Below are the code and all the weights of a small trained network. Each question names an input and a class and asks about switching units off, where a switched-off unit gives its printed mean instead of its output.

import numpy as np


def w(rows, s, z=0):
    codes = np.array(rows[::2]) - 128.0
    scale = np.full(codes.shape[1], s)
    scale[-1] = z or s
    return codes * scale


def norm(h):
    return h / np.sqrt((h * h).mean(-1, keepdims=True) + 1e-5)


def f(y):
    return np.maximum(y, 0)


def log_softmax(a):
    a = a - a.max(-1, keepdims=True)
    return a - np.log(np.exp(a).sum(-1, keepdims=True))


def net(x, mask):
    res = np.array(x, float).reshape(1, 4) / 4 @ E
    u = 0
    for l in range(2):
        y = f(norm(res) @ A[l][:, :-1].T + A[l][:, -1])
        res = res + np.where(mask[u : u + 13], y, B[l][:, -1]) @ B[l][:, :-1]
        u += 13
    return log_softmax(norm(res)[-1] @ U[:, :-1].T + U[:, -1])


A, B = {}, {}
E = w([
[179,117,187,206,74],'x0',
[210,235,149,32,93],'x1',
[84,59,137,65,1],'x2',
[78,225,58,198,67],'x3',
],0.00032)
A[0] = w([
[124,115,94,207,205,79],'L0N1',
[184,132,95,55,64,102],'L0N2',
[100,44,73,140,78,84],'L0N3',
[105,202,124,223,86,165],'L0N4',
[141,105,112,144,157,88],'L0N5',
[70,158,34,44,230,85],'L0N6',
[99,92,118,93,66,12],'L0N7',
[167,130,233,192,71,108],'L0N8',
[108,89,121,161,123,168],'L0N9',
[92,98,100,86,88,62],'L0N10',
[206,192,105,118,167,102],'L0N11',
[27,132,62,8,156,100],'L0N12',
[163,55,236,84,193,116],'L0N13',
],0.0016,0.0012)
B[0] = w([
[97,156,179,74,91,182],'L0N1',
[83,167,192,107,142,180],'L0N2',
[109,188,179,99,144,179],'L0N3',
[160,68,89,59,150,245],'L0N4',
[105,149,142,118,110,138],'L0N5',
[226,95,182,232,61,218],'L0N6',
[71,73,154,64,3,140],'L0N7',
[220,85,129,184,104,202],'L0N8',
[128,166,162,92,113,194],'L0N9',
[129,123,164,128,79,146],'L0N10',
[47,127,173,106,110,201],'L0N11',
[236,102,163,249,59,204],'L0N12',
[118,114,34,67,121,230],'L0N13',
],0.0018,0.0011)
A[1] = w([
[186,155,124,184,226,193],'L1N1',
[123,197,149,91,105,34],'L1N2',
[147,111,16,89,124,83],'L1N3',
[122,156,148,178,72,114],'L1N4',
[1,50,118,191,147,150],'L1N5',
[194,107,198,62,63,254],'L1N6',
[104,158,21,174,89,97],'L1N7',
[113,209,68,147,82,181],'L1N8',
[141,32,121,188,134,173],'L1N9',
[107,170,105,134,67,134],'L1N10',
[132,196,109,137,250,95],'L1N11',
[130,160,132,137,180,18],'L1N12',
[64,128,111,55,116,72],'L1N13',
],0.0018,0.00061)
B[1] = w([
[73,52,140,111,8,180],'L1N1',
[115,150,178,122,187,148],'L1N2',
[94,108,48,134,191,141],'L1N3',
[124,90,107,130,197,166],'L1N4',
[181,255,208,65,157,167],'L1N5',
[82,153,93,191,175,254],'L1N6',
[205,76,108,58,186,152],'L1N7',
[154,61,156,93,171,167],'L1N8',
[183,221,100,116,130,191],'L1N9',
[123,60,147,103,180,158],'L1N10',
[36,85,142,142,20,155],'L1N11',
[91,105,161,122,115,134],'L1N12',
[123,120,121,224,127,141],'L1N13',
],0.0017,0.0021)
U = w([
[230,118,123,214,85,155],'0',
[17,78,178,107,37,146],'1',
[120,253,200,67,197,144],'2',
[152,51,34,40,218,138],'3',
[60,175,42,206,186,86],'4',
[68,199,33,130,123,2],'5',
],0.0081,0.0091)

Each question gives the input, the list of numbers given to net, and the class t.
The units are the neurons (one row each of A and B). Each row of codes is followed by its name. A weight is (code - 128) times the scale printed after its matrix; where a second scale follows, it is the last column's (A, B and U).
mask holds one flag per neuron, layer by layer. A switched-off neuron (its flag False) gives its mean, the last column of its row in B, instead of its output. The means were averaged over made-up inputs and are rounded, as every weight is.
A unit's drop is (log p(t) with every unit on - log p(t) with that unit switched off) / (log p(t) with every unit on - log p(t) with every unit switched off).
The circuit of an input: a set's keep is (log p(t) with only the set's units on - log p(t) with every unit switched off) / (log p(t) with every unit on - log p(t) with every unit switched off). Starting from the 12 units with the biggest drops (on a tie, the unit counted first), units are removed one at a time, each time the one whose removal leaves the highest keep (on an exact tie, the one counted first), for as long as the keep stays at least 0.8.
circuit, biggest first: the units of the circuit, biggest drop first
most important unit: the unit with the biggest drop
k most important neurons: the k neurons with the biggest drops, biggest first
top k neurons in layer l: the k neurons of layer l with the biggest drops, biggest first
drop of u: that unit's drop, to one decimal
input [-3,5,-1,6], class 3: circuit, biggest first -> (L1N8, L1N5, L1N10)
input [-8,1,-4,-5], class 0: most important unit -> L0N6
input [7,3,-8,-2], class 1: circuit, biggest first -> (L1N1, L0N6, L0N12, L1N11)
input [-5,-7,-4,7], class 2: top 3 neurons in layer 0 -> (L0N1, L0N13, L0N8)
input [4,-3,-5,1], class 1: circuit, biggest first -> (L1N1, L0N6)
input [-8,-3,-7,-6], class 0: circuit, biggest first -> (L0N6, L0N12)
input [-8,-7,-5,0], class 0: circuit, biggest first -> (L0N6, L0N12)
input [-8,6,4,0], class 0: 2 most important neurons -> (L0N12, L0N6)
input [0,-7,-7,-2], class 1: 2 most important neurons -> (L1N11, L1N1)
input [4,-3,-4,-7], class 3: 3 most important neurons -> (L0N13, L0N6, L0N12)
input [6,-5,1,7], class 3: circuit, biggest first -> (L0N6, L1N7, L0N4)
input [-2,5,5,6], class 3: top 2 neurons in layer 1 -> (L1N8, L1N10)
input [2,-3,-6,-6], class 1: 2 most important neurons -> (L0N4, L1N11)
input [-6,2,0,6], class 0: circuit, biggest first -> (L0N12)
input [-6,-7,-5,6], class 2: top 3 neurons in layer 0 -> (L0N1, L0N8, L0N13)
input [2,-7,2,-7], class 2: top 2 neurons in layer 0 -> (L0N4, L0N3)
input [-7,-8,1,4], class 2: 2 most important neurons -> (L1N5, L0N8)
input [-4,-7,1,7], class 2: 2 most important neurons -> (L1N5, L0N13)
input [-1,-7,6,7], class 2: top 2 neurons in layer 0 -> (L0N13, L0N3)
input [-2,0,-5,-4], class 1: most important unit -> L0N4
input [-8,2,5,7], class 0: 3 most important neurons -> (L0N12, L0N6, L0N13)
input [1,-4,-5,-2], class 1: 2 most important neurons -> (L1N11, L0N11)
input [0,-3,-8,7], class 1: 2 most important neurons -> (L1N11, L0N13)
input [4,6,-6,7], class 3: top 4 neurons in layer 0 -> (L0N4, L0N2, L0N3, L0N6)
input [-4,4,-5,-4], class 1: 2 most important neurons -> (L1N1, L0N8)
input [3,-8,7,1], class 2: 2 most important neurons -> (L1N5, L1N1)
input [3,4,1,-7], class 3: most important neuron -> (L0N13)
input [1,0,3,-2], class 4: top 2 neurons in layer 0 -> (L0N11, L0N1)
input [4,5,0,7], class 3: drop of L0N4 -> 0.1
input [-1,-8,-8,-2], class 1: drop of L0N11 -> 0.1
